Small tables with named rows and columns. After each table, cells are looked up by row and column.

mosetob:
fields: dobir, popil, zaka
nozeg: [39, 104, 201]
reb: [158, 61, 151]
luzetu: [183, 185, 57]
gapufi: [196, 136, 44]

gapufi, dobir => 196
nozeg, popil => 104
luzetu, popil => 185
reb, popil => 61
reb, zaka => 151
luzetu, zaka => 57
reb, dobir => 158
nozeg, zaka => 201

Table migipop
,gorum,pomot,vas,birolo,ror,dum,dosi
fogivim,-0.15,-0.03,0.02,-0.34,0.23,0.30,0.16
bupa,0.58,-0.34,0.16,-0.34,-0.42,-0.31,-0.53
vuzelu,0.19,0.58,0.52,0.71,0.28,0.08,-0.23
fub,-0.48,-0.72,-0.69,-0.34,-0.19,0.19,0.36
gumib,0.52,0.81,0.45,0.23,-0.19,-0.31,-0.53
som,-0.03,-0.11,-0.34,-0.34,0.11,-0.31,0.16
lek,0.41,0.73,0.52,0.55,-0.30,-0.31,-0.38
zute,0.02,-0.03,-0.34,-0.10,-0.30,0.08,0.07
nizan,0.47,0.35,-0.12,-0.50,-0.60,-0.64,-0.43
pusol,-0.31,-0.34,-0.62,-0.34,-0.48,-0.20,0.07
rumimu,0.19,-0.11,-0.34,-0.66,-0.65,-0.47,-0.23
bom,0.02,0.35,0.38,0.63,0.40,0.24,-0.03
zamafud,-0.09,0.12,0.16,0.47,-0.30,0.35,0.11

pusol, vas: -0.62
som, gorum: -0.03
zute, vas: -0.34
vuzelu, ror: 0.28
nizan, dum: -0.64
vuzelu, pomot: 0.58
lek, pomot: 0.73
fogivim, dosi: 0.16
Which row has the largest ror? bom

silu:
|  | fofa | fuv | gokenon | kek | bibis | lig | mukerun | ramez | mapirop | dig |
|---|---|---|---|---|---|---|---|---|---|---|
| kisifib | -58 | -72 | 6 | -24 | 22 | -83 | 41 | -18 | -22 | 10 |
| zovifez | -71 | -28 | -88 | -82 | -88 | 3 | -65 | 18 | -86 | 8 |
| zaf | -70 | -92 | -5 | -34 | -77 | -69 | -39 | -70 | -50 | 34 |
| puzutuf | 28 | -64 | -98 | -85 | 46 | -43 | -57 | 22 | -61 | -49 |
| ter | -39 | -6 | -93 | -23 | 29 | -14 | -72 | -65 | 13 | 47 |
| zan | -26 | 33 | 8 | -62 | -13 | 22 | -89 | 29 | -4 | 40 |
| vel | -52 | -24 | -69 | 3 | 7 | -7 | 4 | -97 | -88 | 25 |
| kos | 15 | -97 | -94 | 46 | -50 | 4 | 41 | -3 | -91 | 42 |
| fud | -58 | -15 | -75 | -69 | -17 | -81 | 23 | -85 | 17 | 33 |
| fegit | 25 | -46 | -79 | -65 | -60 | 35 | 37 | 37 | -35 | -4 |
| zakezub | -72 | 51 | 41 | 4 | 21 | -24 | -66 | 18 | 0 | -24 |

mapirop of puzutuf = -61
fuv of kisifib = -72
mapirop of vel = -88
gokenon of kos = -94
kek of kisifib = -24
kek of zan = -62
fuv of ter = -6
lig of zaf = -69
fuv of fegit = -46
kek of puzutuf = -85
dig of kos = 42
dig of zan = 40
dig of zaf = 34
bibis of fud = -17
mukerun of zovifez = -65
dig of zovifez = 8
gokenon of fegit = -79
lig of kisifib = -83
ramez of kisifib = -18
Which row has the largest dig? ter

Table nitut
|  | sipove | dadig |
|---|---|---|
| fedudi | 742 | 747 |
| mirig | 670 | 924 |
| tumozen | 764 | 786 |
| kosam | 686 | 326 |
| tusu | 633 | 974 |
| mem | 726 | 232 |
| mezolim | 593 | 962 |
| diloge | 719 | 350 |
| bif | 737 | 739 |
| vedut | 679 | 810 |

sipove of mem is 726
sipove of vedut is 679
dadig of mem is 232
dadig of vedut is 810
dadig of fedudi is 747
dadig of kosam is 326
dadig of tusu is 974
dadig of diloge is 350
sipove of mirig is 670
Row with the largest dadig: tusu

sed
|  | lov | kelerim | ris |
|---|---|---|---|
| zezore | 32.2 | -97.2 | -57.9 |
| nateb | -65.1 | -98.4 | 38.3 |
| sof | -69.3 | -67.1 | -23.9 |
| sukugu | -68.8 | -3.8 | -3.4 |
| garer | -67.6 | -92.5 | -49.9 |
| sak | -81.8 | -68.7 | -58.9 |
| tobipek | -69.7 | -71.0 | -47.3 |
| pip | -24.0 | -94.0 | -45.4 |
| zonatet | -84.7 | 31.9 | -47.5 |
| rubal | -67.0 | -51.6 | 91.4 |
| ledodup | -76.8 | -63.3 | -50.4 |
| miv | -73.6 | -58.4 | -41.5 |
| nekif | -62.5 | -62.4 | -41.6 |
| mizem | -71.9 | -67.7 | -30.5 |

ris of zezore is -57.9
ris of tobipek is -47.3
lov of ledodup is -76.8
lov of pip is -24.0
kelerim of zezore is -97.2
kelerim of rubal is -51.6
kelerim of mizem is -67.7
lov of sak is -81.8
ris of nekif is -41.6
ris of ledodup is -50.4
kelerim of zonatet is 31.9
lov of tobipek is -69.7
kelerim of garer is -92.5
ris of nateb is 38.3
ris of sof is -23.9
lov of miv is -73.6
ris of sak is -58.9
ris of miv is -41.5
Row with the largest kelerim: zonatet

gasuvo =
	tezogo	duz	ruvo
tofur	40.129	30.272	37.727
gemapem	16.225	35.397	40.382
giv	79.773	38.589	32.410
kivide	83.646	28.727	34.940
bodose	71.311	24.696	61.928

kivide, duz: 28.727
tofur, tezogo: 40.129
gemapem, tezogo: 16.225
tofur, ruvo: 37.727
kivide, tezogo: 83.646
giv, ruvo: 32.410
kivide, ruvo: 34.940
gemapem, ruvo: 40.382
tofur, duz: 30.272
bodose, ruvo: 61.928
giv, duz: 38.589
giv, tezogo: 79.773
bodose, tezogo: 71.311
Which row has the largest duz? giv

bop:
	kup	des	bib	gezibul	gafo	kud	kadan
nop	648	722	229	348	628	782	781
dig	265	376	790	755	274	248	286
zab	239	650	617	770	223	464	556
girobi	794	602	189	196	793	764	711
tolipig	682	720	204	314	657	798	791
tum	703	700	198	289	683	794	781
fav	720	681	196	276	707	783	768

bib of zab: 617
des of tum: 700
kup of dig: 265
bib of nop: 229
gezibul of dig: 755
kud of girobi: 764
kup of nop: 648
gafo of girobi: 793
bib of tum: 198
des of dig: 376
des of fav: 681

leb =
        futuged  mig  pasid  tezosa  dolo  gilapet  valovav  kuzozus  pebidaz  bitaves
kamu         28  131    137      75   137      102       21      124      198       77
gak         224  172    156     222   102      139       28      149      101      187
tof         170  163    122      91   173       83      141      105      162       61
redub       126   65     96      51   176      210      242       73      187       99
vesub       127  213    183     150   151       54      155      183       52      110
pefaf       145  107    164     236     3      122      139      159       79      125
zate        163  102    151      71   184      139      145      143      229      120
lis         181   50    110      31   169      147      215       91      186       58
naf          11  176     78     153   125      153      162       50      188       87
tusoti      146  117    153      49   114      163       43      146      166      244
tavop       201   87    194      66    82      209       30      197      198      173
fomi        166  114    174     217   135      132      192      172      138      109
nuki         68  124    215      61    58      123       73      224      169       85

What is the gilapet of redub in leb? 210
What is the gilapet of nuki in leb? 123
What is the pasid of zate in leb? 151
What is the kuzozus of nuki in leb? 224
What is the kuzozus of fomi in leb? 172
What is the tezosa of tof in leb? 91
What is the dolo of naf in leb? 125
What is the bitaves of lis in leb? 58
What is the valovav of kamu in leb? 21
What is the gilapet of pefaf in leb? 122
What is the kuzozus of lis in leb? 91
What is the mig of pefaf in leb? 107
What is the dolo of fomi in leb? 135
What is the gilapet of tavop in leb? 209
What is the dolo of zate in leb? 184
What is the kuzozus of tof in leb? 105
What is the pebidaz of tavop in leb? 198

